Below is a small trained network, with its code and all its weights. Each question gives an input and a target symbol and asks what happens when units are switched off, that is, made to give their printed mean instead of their output.

import numpy as np


def w(rows, s, z=0):
    codes = np.array(rows[::2]) - 128.0
    scale = np.full(codes.shape[1], s)
    scale[-1] = z or s
    return codes * scale


def f(y):
    return y / 2 * (1 + np.tanh(0.7978845608 * (y + 0.044715 * y**3)))


def softmax(a):
    e = np.exp(a - a.max(-1, keepdims=True))
    return e / e.sum(-1, keepdims=True)


def log_softmax(a):
    a = a - a.max(-1, keepdims=True)
    return a - np.log(np.exp(a).sum(-1, keepdims=True))


def net(x, mask):
    ids = ['αβγδεζηλστφψω'.index(c) for c in x.split()]
    T = len(ids)
    res = E[ids] + P[:T]
    q, k, v = (res @ M[0].T for M in (Q, K, V))
    z = softmax(np.where(np.tri(T) > 0, q @ k.T / 2**0.5, -1e9)) @ v
    res = res + np.where(mask[0], z, O[0][:, -1]) @ O[0][:, :-1]
    y = f(res @ A[0][:, :-1].T + A[0][:, -1])
    res = res + np.where(mask[1:9], y, B[0][:, -1]) @ B[0][:, :-1]
    return log_softmax(res[-1] @ U[:, :-1].T + U[:, -1])


Q, K, V, O, A, B = {}, {}, {}, {}, {}, {}
E = w([
[141,156,145],'α',
[27,216,79],'β',
[90,136,130],'γ',
[82,127,138],'δ',
[122,132,119],'ε',
[119,123,123],'ζ',
[142,62,127],'η',
[114,174,135],'λ',
[253,139,116],'σ',
[100,101,107],'τ',
[174,226,82],'φ',
[166,124,126],'ψ',
[103,154,116],'ω',
],0.019)
P = w([
[254,111,76],'0',
[137,213,205],'1',
[151,200,203],'2',
[189,191,211],'3',
[199,180,215],'4',
[177,181,218],'5',
],0.0068)
Q[0] = w([
[117,39,7],'H0',
[114,124,161],'H0',
],0.011)
K[0] = w([
[112,130,247],'H0',
[119,198,126],'H0',
],0.014)
V[0] = w([
[254,114,174],'H0',
[104,230,104],'H0',
],0.0097)
O[0] = w([
[91,250,132,187],'H0',
[117,169,3,254],'H0',
],0.013,0.0039)
A[0] = w([
[239,223,89,123],'N0',
[127,255,110,92],'N1',
[128,116,116,96],'N2',
[143,53,229,255],'N3',
[44,91,31,131],'N4',
[220,189,121,128],'N5',
[68,212,68,108],'N6',
[30,238,183,118],'N7',
],0.0069,0.0087)
B[0] = w([
[61,105,168,250],'N0',
[58,57,145,254],'N1',
[85,106,137,114],'N2',
[254,139,134,174],'N3',
[170,125,193,184],'N4',
[74,146,128,200],'N5',
[180,57,123,231],'N6',
[170,83,139,255],'N7',
],0.0081,0.0077)
U = w([
[94,198,151,106],'α',
[190,73,204,171],'β',
[154,122,227,3],'γ',
[2,135,84,124],'δ',
[54,170,191,203],'ε',
[171,100,31,62],'ζ',
[140,114,146,134],'η',
[74,6,63,213],'λ',
[124,133,161,165],'σ',
[114,226,104,129],'τ',
[56,83,201,13],'φ',
[86,206,91,126],'ψ',
[47,163,82,141],'ω',
],0.0088,0.0036)

Each question gives the input, a string of symbols that net reads in full, and the target symbol t.
The units are the heads (2 rows each of Q, K, V and O) and the neurons (one row each of A and B). Each row of codes is followed by its name. A weight is (code - 128) times the scale printed after its matrix; where a second scale follows, it is the last column's (O, A, B and U).
mask holds one flag per unit, heads first, then neurons. A switched-off unit (its flag False) gives its mean, the last column of its rows in O or B, instead of its output. The means were averaged over made-up inputs and are rounded, as every weight is.
A unit's drop is (log p(t) with every unit on - log p(t) with that unit switched off) / (log p(t) with every unit on - log p(t) with every unit switched off).
The circuit of an input: a set's keep is (log p(t) with only the set's units on - log p(t) with every unit switched off) / (log p(t) with every unit on - log p(t) with every unit switched off). Starting from all 9 units, units are removed one at a time, each time the one whose removal leaves the highest keep (on an exact tie, the one counted first), for as long as the keep stays at least 0.8.
units of the circuit, in order: the units of the circuit, biggest drop first
top k neurons: the k neurons with the biggest drops, biggest first
drop when u is switched off: that unit's drop, to one decimal
input β β α ζ, target ζ: units of the circuit, in order => [H0, N1]
input φ η ψ δ, target λ: units of the circuit, in order => [H0, N6, N1, N7]
input σ τ φ, target φ: top 4 neurons => [N1, N7, N6, N0]
input η ζ ψ η η λ, target γ: units of the circuit, in order => [H0, N3]
input ζ α β φ α φ, target δ: units of the circuit, in order => [N1, N0, H0]
input φ α α ε ω, target λ: top 2 neurons => [N6, N1]
input η γ γ, target β: units of the circuit, in order => [H0, N3]
input σ ζ γ, target φ: units of the circuit, in order => [H0, N1, N7, N6]
input φ β φ σ λ ε, target λ: units of the circuit, in order => [H0, N6, N1]
input φ γ λ, target λ: units of the circuit, in order => [N6, H0, N1, N7]
input η δ ω λ, target γ: top 2 neurons => [N3, N7]
input σ α ζ α α, target φ: top 3 neurons => [N1, N7, N6]
input σ σ τ δ, target φ: top 2 neurons => [N1, N7]
input β α β, target ζ: top 2 neurons => [N1, N0]
input ψ τ σ ζ σ, target ε: top neuron => [N0]
input β β δ α γ, target ζ: top neuron => [N1]
input γ ψ α φ, target δ: top 3 neurons => [N1, N0, N5]
input β λ τ η β λ, target λ: drop when H0 is switched off => 0.7
input σ σ α λ σ ζ, target φ: drop when N1 is switched off => 0.9
input β ω λ ψ ω, target λ: drop when N6 is switched off => -0.1
input β ψ ε λ δ, target λ: top neuron => [N3]
